Below is a small trained network, with its code and all its weights. Each question gives an input and a class and asks what happens when units are switched off, that is, made to give their printed mean instead of their output.

import numpy as np


def w(rows, s, z=0):
    codes = np.array(rows[::2]) - 128.0
    scale = np.full(codes.shape[1], s)
    scale[-1] = z or s
    return codes * scale


def norm(h):
    return h / np.sqrt((h * h).mean(-1, keepdims=True) + 1e-5)


def f(y):
    return np.maximum(y, 0)


def log_softmax(a):
    a = a - a.max(-1, keepdims=True)
    return a - np.log(np.exp(a).sum(-1, keepdims=True))


def net(x, mask):
    res = np.array(x, float).reshape(1, 4) / 4 @ E
    u = 0
    for l in range(4):
        y = f(norm(res) @ A[l][:, :-1].T + A[l][:, -1])
        res = res + np.where(mask[u : u + 10], y, B[l][:, -1]) @ B[l][:, :-1]
        u += 10
    return log_softmax(norm(res)[-1] @ U[:, :-1].T + U[:, -1])


A, B = {}, {}
E = w([
[149,4,67],'x0',
[109,88,65],'x1',
[209,169,140],'x2',
[23,215,47],'x3',
],0.0032)
A[0] = w([
[173,119,223,3],'0.n1',
[139,138,254,122],'0.n2',
[162,120,4,97],'0.n3',
[115,181,148,35],'0.n4',
[136,141,48,190],'0.n5',
[225,149,134,81],'0.n6',
[184,150,62,117],'0.n7',
[160,97,34,171],'0.n8',
[46,236,97,128],'0.n9',
[81,203,36,2],'0.n10',
],0.0068,0.0027)
B[0] = w([
[233,164,5,176],'0.n1',
[141,4,203,217],'0.n2',
[144,83,66,192],'0.n3',
[82,173,190,152],'0.n4',
[170,159,41,198],'0.n5',
[129,166,130,185],'0.n6',
[149,187,66,161],'0.n7',
[122,216,79,213],'0.n8',
[39,163,146,252],'0.n9',
[50,225,55,191],'0.n10',
],0.0046,0.0039)
A[1] = w([
[227,221,113,253],'1.n1',
[107,68,46,179],'1.n2',
[64,61,30,130],'1.n3',
[126,216,55,108],'1.n4',
[53,7,78,126],'1.n5',
[147,140,211,76],'1.n6',
[44,210,141,94],'1.n7',
[247,162,254,179],'1.n8',
[71,107,232,122],'1.n9',
[175,245,135,131],'1.n10',
],0.007,0.0053)
B[1] = w([
[118,33,136,255],'1.n1',
[131,153,191,208],'1.n2',
[189,139,199,197],'1.n3',
[100,132,132,189],'1.n4',
[172,254,136,181],'1.n5',
[129,131,32,145],'1.n6',
[94,77,70,186],'1.n7',
[66,44,88,226],'1.n8',
[88,110,156,161],'1.n9',
[159,106,138,176],'1.n10',
],0.0074,0.0062)
A[2] = w([
[204,96,101,252],'2.n1',
[93,59,141,147],'2.n2',
[177,152,130,137],'2.n3',
[215,216,21,190],'2.n4',
[190,156,196,170],'2.n5',
[211,143,113,101],'2.n6',
[100,117,252,64],'2.n7',
[115,135,172,14],'2.n8',
[157,96,216,26],'2.n9',
[71,85,181,125],'2.n10',
],0.013,0.0028)
B[2] = w([
[122,108,64,248],'2.n1',
[131,134,171,254],'2.n2',
[143,175,20,170],'2.n3',
[85,87,121,231],'2.n4',
[149,255,74,205],'2.n5',
[96,143,67,183],'2.n6',
[203,115,127,179],'2.n7',
[202,106,173,135],'2.n8',
[165,115,70,182],'2.n9',
[173,181,118,228],'2.n10',
],0.0085,0.0056)
A[3] = w([
[153,181,180,15],'3.n1',
[181,123,88,168],'3.n2',
[102,92,99,148],'3.n3',
[4,117,191,236],'3.n4',
[87,158,76,103],'3.n5',
[43,110,24,99],'3.n6',
[92,25,134,95],'3.n7',
[168,202,149,5],'3.n8',
[175,157,114,154],'3.n9',
[116,123,232,97],'3.n10',
],0.011,0.0023)
B[3] = w([
[251,104,139,142],'3.n1',
[106,156,95,187],'3.n2',
[162,90,229,185],'3.n3',
[154,155,195,219],'3.n4',
[91,122,172,201],'3.n5',
[57,136,179,253],'3.n6',
[177,156,119,210],'3.n7',
[145,82,1,153],'3.n8',
[129,207,98,159],'3.n9',
[172,212,176,149],'3.n10',
],0.0068,0.0071)
U = w([
[184,180,228,7],'0',
[179,5,123,212],'1',
[211,172,107,5],'2',
[51,81,61,36],'3',
[16,169,206,197],'4',
[131,210,42,194],'5',
],0.024,0.0026)

Each question gives the input, the list of numbers given to net, and the class t.
The units are the neurons (one row each of A and B). Each row of codes is followed by its name. A weight is (code - 128) times the scale printed after its matrix; where a second scale follows, it is the last column's (A, B and U).
mask holds one flag per neuron, layer by layer. A switched-off neuron (its flag False) gives its mean, the last column of its row in B, instead of its output. The means were averaged over made-up inputs and are rounded, as every weight is.
A unit's drop is (log p(t) with every unit on - log p(t) with that unit switched off) / (log p(t) with every unit on - log p(t) with every unit switched off).
The circuit of an input: a set's keep is (log p(t) with only the set's units on - log p(t) with every unit switched off) / (log p(t) with every unit on - log p(t) with every unit switched off). Starting from the 12 units with the biggest drops (on a tie, the unit counted first), units are removed one at a time, each time the one whose removal leaves the highest keep (on an exact tie, the one counted first), for as long as the keep stays at least 0.8.
units of the circuit, in order: the units of the circuit, biggest drop first
unit that matters most: the unit with the biggest drop
k most important neurons: the k neurons with the biggest drops, biggest first
top k neurons in layer l: the k neurons of layer l with the biggest drops, biggest first
drop when u is switched off: that unit's drop, to one decimal
input [6,7,6,-4], class 5: unit that matters most	1.n8
input [8,-4,2,-3], class 5: units of the circuit, in order	2.n4; 3.n2
input [6,-3,5,1], class 1: 2 most important neurons	1.n1; 1.n5
input [7,7,6,0], class 3: top 2 neurons in layer 2	2.n4; 2.n10
input [0,-6,-7,-3], class 2: 3 most important neurons	0.n2; 1.n1; 2.n10
input [-3,-8,6,5], class 0: 2 most important neurons	2.n5; 1.n7
input [1,-8,1,4], class 0: top 2 neurons in layer 2	2.n1; 2.n3
input [-8,6,-1,0], class 4: 2 most important neurons	1.n7; 1.n3
input [6,8,-7,3], class 5: 2 most important neurons	1.n3; 1.n8
input [-8,0,4,4], class 4: 4 most important neurons	1.n7; 1.n3; 1.n2; 0.n10
input [6,-5,5,5], class 4: 2 most important neurons	3.n6; 0.n10
input [4,2,2,3], class 3: top 2 neurons in layer 1	1.n8; 1.n3
input [-8,6,-2,-2], class 0: 3 most important neurons	2.n5; 1.n7; 1.n3
input [-3,-7,1,-1], class 1: unit that matters most	0.n1
input [5,6,5,-3], class 5: top 4 neurons in layer 1	1.n8; 1.n2; 1.n7; 1.n3
input [-7,6,-6,-5], class 2: 2 most important neurons	0.n2; 2.n10
input [-8,2,-5,0], class 0: drop when 2.n1 is switched off	0.6
input [-4,7,-4,-5], class 2: drop when 2.n5 is switched off	-0.1
input [-2,0,6,-4], class 1: drop when 3.n5 is switched off	0.0
input [-4,-7,-4,3], class 0: drop when 2.n5 is switched off	0.1
input [6,-7,-6,0], class 5: top neuron in layer 1	1.n5
input [-5,-4,-6,-5], class 1: top 2 neurons in layer 0	0.n1; 0.n9
